Here is a tiny trained network, its code and every weight. The questions are about switching its units off for an input and a class, where a switched-off unit gives its printed mean instead of its output.

import numpy as np


def w(rows, s, z=0):
    codes = np.array(rows[::2]) - 128.0
    scale = np.full(codes.shape[1], s)
    scale[-1] = z or s
    return codes * scale


def norm(h):
    return h / np.sqrt((h * h).mean(-1, keepdims=True) + 1e-5)


def f(y):
    return y / 2 * (1 + np.tanh(0.7978845608 * (y + 0.044715 * y**3)))


def log_softmax(a):
    a = a - a.max(-1, keepdims=True)
    return a - np.log(np.exp(a).sum(-1, keepdims=True))


def net(x, mask):
    res = np.array(x, float).reshape(1, 5) / 4 @ E
    u = 0
    for l in range(2):
        y = f(norm(res) @ A[l][:, :-1].T + A[l][:, -1])
        res = res + np.where(mask[u : u + 6], y, B[l][:, -1]) @ B[l][:, :-1]
        u += 6
    return log_softmax(norm(res)[-1] @ U[:, :-1].T + U[:, -1])


A, B = {}, {}
E = w([
[92,117,145,199,152,126,109,51,156,118,161],'x0',
[99,88,149,154,205,144,44,125,128,117,164],'x1',
[87,143,121,126,160,126,135,84,100,108,169],'x2',
[89,186,172,168,58,107,141,97,96,162,248],'x3',
[103,140,161,102,98,135,104,91,92,231,116],'x4',
],0.011)
A[0] = w([
[146,88,25,165,115,94,115,89,184,67,28,124],'L0N1',
[169,73,88,154,213,135,158,115,136,45,43,55],'L0N2',
[106,64,155,97,197,166,80,143,166,16,139,133],'L0N3',
[168,132,49,103,48,156,107,198,68,199,41,115],'L0N4',
[89,64,99,144,192,158,1,112,129,168,123,85],'L0N5',
[124,123,178,104,158,170,87,111,169,186,91,2],'L0N6',
],0.0076,0.006)
B[0] = w([
[140,165,90,140,100,206,142,77,187,135,103,233],'L0N1',
[6,104,4,57,27,207,1,94,110,47,107,236],'L0N2',
[177,130,39,153,186,79,79,148,185,155,179,253],'L0N3',
[106,130,200,11,162,65,228,180,157,156,136,228],'L0N4',
[214,98,175,213,174,111,133,101,83,146,91,229],'L0N5',
[37,144,160,107,174,135,122,75,108,159,65,134],'L0N6',
],0.0089,0.006)
A[1] = w([
[124,111,127,141,52,149,145,39,148,157,206,100],'L1N1',
[162,139,123,188,133,139,161,163,119,70,166,84],'L1N2',
[87,142,62,129,140,142,113,162,94,41,95,71],'L1N3',
[170,158,110,139,161,92,99,75,112,157,230,89],'L1N4',
[142,146,167,150,84,114,99,94,89,181,72,117],'L1N5',
[55,151,168,176,96,141,173,94,97,151,254,2],'L1N6',
],0.0097,0.0063)
B[1] = w([
[72,159,172,77,67,179,79,138,71,105,134,224],'L1N1',
[170,192,134,123,158,252,197,127,31,92,167,155],'L1N2',
[151,116,78,108,165,175,98,172,207,72,157,182],'L1N3',
[41,171,124,142,90,15,110,192,113,163,161,227],'L1N4',
[89,101,143,102,171,116,129,61,140,99,2,175],'L1N5',
[19,9,153,150,48,64,143,44,167,40,121,254],'L1N6',
],0.0096,0.0076)
U = w([
[177,158,144,170,70,185,191,149,100,65,208,50],'0',
[147,141,172,10,98,93,209,205,149,191,96,219],'1',
[143,89,3,98,155,183,64,140,215,58,127,161],'2',
[120,160,125,142,65,196,109,87,174,166,78,54],'3',
[138,110,119,245,204,48,44,147,108,151,236,105],'4',
[141,66,188,168,206,123,89,67,87,214,35,166],'5',
[138,186,68,151,167,133,143,197,118,133,197,2],'6',
[9,111,192,150,53,61,121,82,94,91,172,176],'7',
],0.016,0.0041)

Each question gives the input, the list of numbers given to net, and the class t.
The units are the neurons (one row each of A and B). Each row of codes is followed by its name. A weight is (code - 128) times the scale printed after its matrix; where a second scale follows, it is the last column's (A, B and U).
mask holds one flag per neuron, layer by layer. A switched-off neuron (its flag False) gives its mean, the last column of its row in B, instead of its output. The means were averaged over made-up inputs and are rounded, as every weight is.
A unit's drop is (log p(t) with every unit on - log p(t) with that unit switched off) / (log p(t) with every unit on - log p(t) with every unit switched off).
The circuit of an input: a set's keep is (log p(t) with only the set's units on - log p(t) with every unit switched off) / (log p(t) with every unit on - log p(t) with every unit switched off). Starting from all 12 units, units are removed one at a time, each time the one whose removal leaves the highest keep (on an exact tie, the one counted first), for as long as the keep stays at least 0.8.
circuit, biggest first: the units of the circuit, biggest drop first
unit that matters most: the unit with the biggest drop
k most important neurons: the k neurons with the biggest drops, biggest first
k most important neurons of layer l: the k neurons of layer l with the biggest drops, biggest first
drop when u is switched off: that unit's drop, to one decimal
input [-8,6,-3,-6,6], class 1: unit that matters most : L0N4
input [-7,-2,4,-3,-2], class 1: 3 most important neurons : (L0N4, L1N6, L0N3)
input [6,0,6,1,-7], class 2: 3 most important neurons of layer 0 : (L0N5, L0N4, L0N2)
input [3,-4,8,2,-8], class 0: 2 most important neurons : (L1N2, L0N2)
input [6,1,7,1,-7], class 4: circuit, biggest first : (L0N3, L1N6)
input [-3,-7,-2,5,-7], class 0: 2 most important neurons of layer 1 : (L1N2, L1N4)
input [-1,-4,-6,7,-5], class 0: 2 most important neurons of layer 1 : (L1N2, L1N4)
input [4,-6,3,-4,2], class 3: 2 most important neurons of layer 0 : (L0N1, L0N3)
input [-3,-7,1,5,3], class 1: 3 most important neurons : (L0N4, L0N2, L1N4)
input [1,0,-4,2,7], class 5: 2 most important neurons : (L1N5, L1N4)
input [-8,-6,1,7,-6], class 1: 2 most important neurons : (L0N4, L0N5)
input [5,7,-6,4,1], class 4: 2 most important neurons of layer 0 : (L0N5, L0N2)
input [-6,8,-6,-4,2], class 5: 2 most important neurons : (L0N5, L1N3)
input [-5,1,-4,-8,3], class 1: circuit, biggest first : (L0N4)
input [7,6,3,1,7], class 5: 2 most important neurons : (L0N5, L1N5)
input [3,-8,-5,-2,-2], class 1: drop when L0N4 is switched off : 1.5
input [-7,6,-7,0,0], class 1: drop when L0N4 is switched off : 0.1
input [-6,1,1,-5,4], class 1: drop when L0N4 is switched off : 0.5
input [7,-7,-1,-2,0], class 3: drop when L1N6 is switched off : 0.1
input [-7,5,5,-2,2], class 4: unit that matters most : L0N3
